Below is a small trained network, with its code and all its weights. Each question gives an input and a class and asks what happens when units are switched off, that is, made to give their printed mean instead of their output.

import numpy as np


def w(rows, s, z=0):
    codes = np.array(rows[::2]) - 128.0
    scale = np.full(codes.shape[1], s)
    scale[-1] = z or s
    return codes * scale


def f(y):
    return np.maximum(y, 0)


def log_softmax(a):
    a = a - a.max(-1, keepdims=True)
    return a - np.log(np.exp(a).sum(-1, keepdims=True))


def net(x, mask):
    res = np.array(x, float).reshape(1, 6) / 4 @ E
    y = f(res @ A[0][:, :-1].T + A[0][:, -1])
    res = res + np.where(mask, y, B[0][:, -1]) @ B[0][:, :-1]
    return log_softmax(res[-1] @ U[:, :-1].T + U[:, -1])


A, B = {}, {}
E = w([
[74,177,88,45,47,62,141,70],'x0',
[43,27,63,81,171,161,174,157],'x1',
[88,153,126,200,33,177,211,175],'x2',
[58,209,185,63,173,166,105,206],'x3',
[113,124,148,107,101,255,99,27],'x4',
[144,91,91,105,38,149,15,207],'x5',
],0.007)
A[0] = w([
[176,195,163,149,113,104,96,122,64],'n0',
[88,169,113,58,90,95,133,85,64],'n1',
[158,102,176,180,187,178,102,159,51],'n2',
[158,156,154,152,116,113,114,118,31],'n3',
[144,123,122,136,140,25,140,197,66],'n4',
[118,121,157,113,107,194,108,82,53],'n5',
[94,165,116,61,87,103,135,84,64],'n6',
[113,171,180,165,203,106,254,36,67],'n7',
[88,87,97,107,148,141,152,156,48],'n8',
[146,125,116,133,144,41,146,205,36],'n9',
[120,125,133,127,122,168,117,99,1],'n10',
[82,192,166,82,157,151,116,184,41],'n11',
[164,110,132,77,196,91,61,93,82],'n12',
[128,124,131,111,114,192,93,75,56],'n13',
[78,90,111,116,178,134,190,117,100],'n14',
[172,194,178,157,130,109,127,110,77],'n15',
[98,146,103,82,88,101,132,83,21],'n16',
[189,64,61,174,89,84,152,62,80],'n17',
[153,115,131,89,195,104,86,60,90],'n18',
[75,66,85,100,165,141,154,161,14],'n19',
[84,166,105,214,27,190,225,168,87],'n20',
[155,98,167,173,191,175,119,151,64],'n21',
[88,188,149,78,127,128,117,145,92],'n22',
[172,110,118,58,197,89,58,88,88],'n23',
[171,106,169,166,188,187,118,163,73],'n24',
[82,181,165,95,158,149,122,179,73],'n25',
[72,60,77,105,146,141,137,167,48],'n26',
[89,168,106,65,83,95,139,83,81],'n27',
[172,196,173,156,113,101,88,119,58],'n28',
[174,185,178,151,110,104,98,115,47],'n29',
[127,117,145,109,120,188,96,70,65],'n30',
[131,127,136,106,112,201,108,74,93],'n31',
[154,94,161,165,171,196,120,145,53],'n32',
[127,122,145,116,107,194,96,82,76],'n33',
[92,188,176,80,166,155,118,196,67],'n34',
[151,84,85,115,35,148,30,193,63],'n35',
[98,74,93,90,178,128,116,122,85],'n36',
[196,66,71,175,98,93,156,82,30],'n37',
[170,188,178,152,113,105,99,123,57],'n38',
[147,127,113,129,139,38,118,191,67],'n39',
],0.0087,0.0034)
B[0] = w([
[167,91,96,82,84,190,170,84,187],'n0',
[162,101,68,173,96,66,130,162,202],'n1',
[150,98,64,172,88,54,132,163,190],'n2',
[148,111,130,102,105,159,133,106,152],'n3',
[57,192,92,171,181,170,190,95,195],'n4',
[79,170,106,155,171,134,184,114,184],'n5',
[153,105,71,169,101,71,129,163,199],'n6',
[183,208,94,58,206,130,11,195,254],'n7',
[172,109,112,92,87,174,149,88,164],'n8',
[63,191,100,169,183,168,193,100,185],'n9',
[114,144,117,138,144,145,149,109,145],'n10',
[105,78,162,165,141,128,70,64,187],'n11',
[107,129,208,121,88,114,175,187,203],'n12',
[73,179,114,163,180,155,181,115,186],'n13',
[187,126,99,72,110,190,115,99,188],'n14',
[177,106,99,76,94,177,140,100,192],'n15',
[133,112,89,167,111,75,127,162,178],'n16',
[78,76,197,166,153,134,48,65,227],'n17',
[125,138,190,102,107,107,149,196,200],'n18',
[183,93,97,83,84,191,162,71,178],'n19',
[120,130,254,83,98,103,159,214,245],'n20',
[144,110,78,154,85,64,126,156,188],'n21',
[111,73,135,171,118,109,86,82,181],'n22',
[107,131,222,119,96,113,182,196,213],'n23',
[143,98,61,170,87,46,128,172,193],'n24',
[106,80,163,156,141,129,66,70,183],'n25',
[187,106,108,71,89,184,152,76,185],'n26',
[158,92,59,177,93,49,121,176,207],'n27',
[166,88,96,81,87,189,170,83,191],'n28',
[152,103,103,89,95,174,157,93,184],'n29',
[78,172,117,154,166,143,168,126,187],'n30',
[69,182,107,166,174,135,181,117,198],'n31',
[147,111,66,160,93,60,147,163,182],'n32',
[76,182,104,163,177,150,184,118,188],'n33',
[92,70,167,177,143,128,57,50,195],'n34',
[187,224,107,47,222,136,43,188,216],'n35',
[171,107,141,81,82,168,157,120,180],'n36',
[83,68,182,158,152,141,49,56,206],'n37',
[163,91,100,85,82,180,166,78,184],'n38',
[60,189,106,169,182,156,185,113,186],'n39',
],0.0077,0.0079)
U = w([
[174,98,93,73,80,193,169,77,29],'0',
[68,193,96,189,184,149,201,108,46],'1',
[151,99,58,188,86,34,122,160,101],'2',
[98,74,190,175,145,129,38,64,121],'3',
[172,201,110,60,192,133,37,173,252],'4',
[118,130,250,103,85,112,185,195,255],'5',
],0.013,0.00082)

Each question gives the input, the list of numbers given to net, and the class t.
The units are the neurons (one row each of A and B). Each row of codes is followed by its name. A weight is (code - 128) times the scale printed after its matrix; where a second scale follows, it is the last column's (A, B and U).
mask holds one flag per neuron, in row order. A switched-off neuron (its flag False) gives its mean, the last column of its row in B, instead of its output. The means were averaged over made-up inputs and are rounded, as every weight is.
A unit's drop is (log p(t) with every unit on - log p(t) with that unit switched off) / (log p(t) with every unit on - log p(t) with every unit switched off).
The circuit of an input: a set's keep is (log p(t) with only the set's units on - log p(t) with every unit switched off) / (log p(t) with every unit on - log p(t) with every unit switched off). Starting from the 12 units with the biggest drops (on a tie, the unit counted first), units are removed one at a time, each time the one whose removal leaves the highest keep (on an exact tie, the one counted first), for as long as the keep stays at least 0.8.
units of the circuit, in order: the units of the circuit, biggest drop first
unit that matters most: the unit with the biggest drop
top k neurons: the k neurons with the biggest drops, biggest first
drop when u is switched off: that unit's drop, to one decimal
input [5,2,-3,3,-2,3], class 2: unit that matters most -> n7
input [-1,-5,-6,-8,-8,0], class 1: units of the circuit, in order -> (n4; n39)
input [-7,7,-8,2,1,-8], class 4: top 3 neurons -> (n7; n14; n20)
input [-8,7,0,5,-5,-1], class 2: top 3 neurons -> (n24; n2; n21)
input [-5,2,3,5,-4,2], class 2: top 2 neurons -> (n17; n24)
input [-8,-7,-8,3,3,8], class 2: top 2 neurons -> (n2; n24)
input [3,0,1,-8,1,-8], class 3: top 3 neurons -> (n17; n37; n35)
input [-8,7,-8,0,-1,3], class 2: top 3 neurons -> (n24; n2; n21)
input [-7,-4,7,3,6,3], class 2: top 3 neurons -> (n24; n2; n32)
input [-1,-6,-5,3,2,6], class 0: top 4 neurons -> (n7; n28; n0; n38)
input [4,2,-6,-5,-5,5], class 5: units of the circuit, in order -> (n23; n12)
input [2,1,-4,8,7,1], class 3: top 4 neurons -> (n34; n11; n25; n22)
input [-6,-1,-8,2,0,-2], class 5: top 3 neurons -> (n23; n12; n18)
input [6,-2,1,-8,-2,4], class 3: units of the circuit, in order -> (n17)
input [-1,-6,-8,0,-5,7], class 5: top 3 neurons -> (n23; n12; n7)
input [7,5,1,-7,3,-5], class 2: top 4 neurons -> (n27; n1; n6; n16)
input [-4,4,-2,-8,7,2], class 3: top 3 neurons -> (n17; n37; n4)
input [-4,0,5,-5,-8,3], class 1: drop when n32 is switched off -> 0.0
input [7,1,-1,0,8,7], class 1: drop when n31 is switched off -> 0.1
input [-6,-8,-6,3,6,-3], class 0: drop when n28 is switched off -> 0.1
input [5,-3,8,3,0,-4], class 5: unit that matters most -> n20
